Below are the code and all the weights of a small trained network. Each question names an input and a class and asks about switching units off, where a switched-off unit gives its printed mean instead of its output.

import numpy as np


def w(rows, s, z=0):
    codes = np.array(rows[::2]) - 128.0
    scale = np.full(codes.shape[1], s)
    scale[-1] = z or s
    return codes * scale


def f(y):
    return y / 2 * (1 + np.tanh(0.7978845608 * (y + 0.044715 * y**3)))


def log_softmax(a):
    a = a - a.max(-1, keepdims=True)
    return a - np.log(np.exp(a).sum(-1, keepdims=True))


def net(x, mask):
    res = np.array(x, float).reshape(1, 6) / 4 @ E
    y = f(res @ A[0][:, :-1].T + A[0][:, -1])
    res = res + np.where(mask, y, B[0][:, -1]) @ B[0][:, :-1]
    return log_softmax(res[-1] @ U[:, :-1].T + U[:, -1])


A, B = {}, {}
E = w([
[50,1,109],'x0',
[93,176,46],'x1',
[19,127,163],'x2',
[128,133,200],'x3',
[142,51,45],'x4',
[118,108,80],'x5',
],0.0057)
A[0] = w([
[109,91,209,144],'n0',
[103,150,180,191],'n1',
[15,83,4,193],'n2',
[160,151,92,132],'n3',
[136,127,116,126],'n4',
[155,151,239,189],'n5',
[50,44,225,119],'n6',
[106,97,175,108],'n7',
[93,106,134,149],'n8',
[129,144,115,75],'n9',
[63,216,134,136],'n10',
[158,111,141,143],'n11',
[126,136,136,86],'n12',
[80,123,132,213],'n13',
[138,120,129,66],'n14',
[96,225,99,143],'n15',
[151,108,97,109],'n16',
[103,95,153,104],'n17',
[141,123,133,69],'n18',
[180,42,111,80],'n19',
[153,80,122,105],'n20',
[189,116,191,3],'n21',
[52,243,143,69],'n22',
[61,123,108,233],'n23',
],0.013,0.0054)
B[0] = w([
[71,105,131,168],'n0',
[119,139,195,170],'n1',
[249,76,243,255],'n2',
[28,141,141,147],'n3',
[113,131,129,129],'n4',
[83,92,185,204],'n5',
[3,88,163,202],'n6',
[90,110,107,142],'n7',
[116,101,110,149],'n8',
[114,138,115,118],'n9',
[137,198,199,172],'n10',
[85,132,140,139],'n11',
[158,134,138,119],'n12',
[135,100,167,174],'n13',
[143,126,92,115],'n14',
[43,167,162,177],'n15',
[106,147,137,136],'n16',
[95,112,96,137],'n17',
[121,126,96,116],'n18',
[141,193,150,159],'n19',
[153,155,138,139],'n20',
[108,100,116,134],'n21',
[160,216,161,172],'n22',
[136,79,189,194],'n23',
],0.025,0.0091)
U = w([
[100,235,66,169],'0',
[107,70,123,215],'1',
[105,119,8,3],'2',
[75,127,1,84],'3',
[189,45,2,48],'4',
],0.0062,0.0041)

Each question gives the input, the list of numbers given to net, and the class t.
The units are the neurons (one row each of A and B). Each row of codes is followed by its name. A weight is (code - 128) times the scale printed after its matrix; where a second scale follows, it is the last column's (A, B and U).
mask holds one flag per neuron, in row order. A switched-off neuron (its flag False) gives its mean, the last column of its row in B, instead of its output. The means were averaged over made-up inputs and are rounded, as every weight is.
A unit's drop is (log p(t) with every unit on - log p(t) with that unit switched off) / (log p(t) with every unit on - log p(t) with every unit switched off).
The circuit of an input: a set's keep is (log p(t) with only the set's units on - log p(t) with every unit switched off) / (log p(t) with every unit on - log p(t) with every unit switched off). Starting from the 12 units with the biggest drops (on a tie, the unit counted first), units are removed one at a time, each time the one whose removal leaves the highest keep (on an exact tie, the one counted first), for as long as the keep stays at least 0.8.
circuit, biggest first: the units of the circuit, biggest drop first
top k neurons: the k neurons with the biggest drops, biggest first
drop of u: that unit's drop, to one decimal
input [-2,-4,-2,0,5,1], class 0: circuit, biggest first	(n2; n23)
input [-7,0,6,5,-3,-6], class 0: circuit, biggest first	(n22)
input [4,8,-2,4,5,-1], class 4: circuit, biggest first	(n6; n5; n15)
input [-5,2,0,-1,5,-1], class 0: circuit, biggest first	(n2; n5)
input [-8,-4,3,1,5,4], class 3: circuit, biggest first	(n2; n23)
input [-2,-1,-8,2,1,-3], class 0: top 3 neurons	(n2; n23; n6)
input [-7,1,-2,-2,7,4], class 3: drop of n1	0.1
input [2,3,-7,-6,2,-8], class 0: drop of n13	0.1
input [-7,-1,6,-1,2,1], class 0: drop of n2	0.2
input [-1,7,2,-1,-1,-3], class 0: drop of n22	0.3
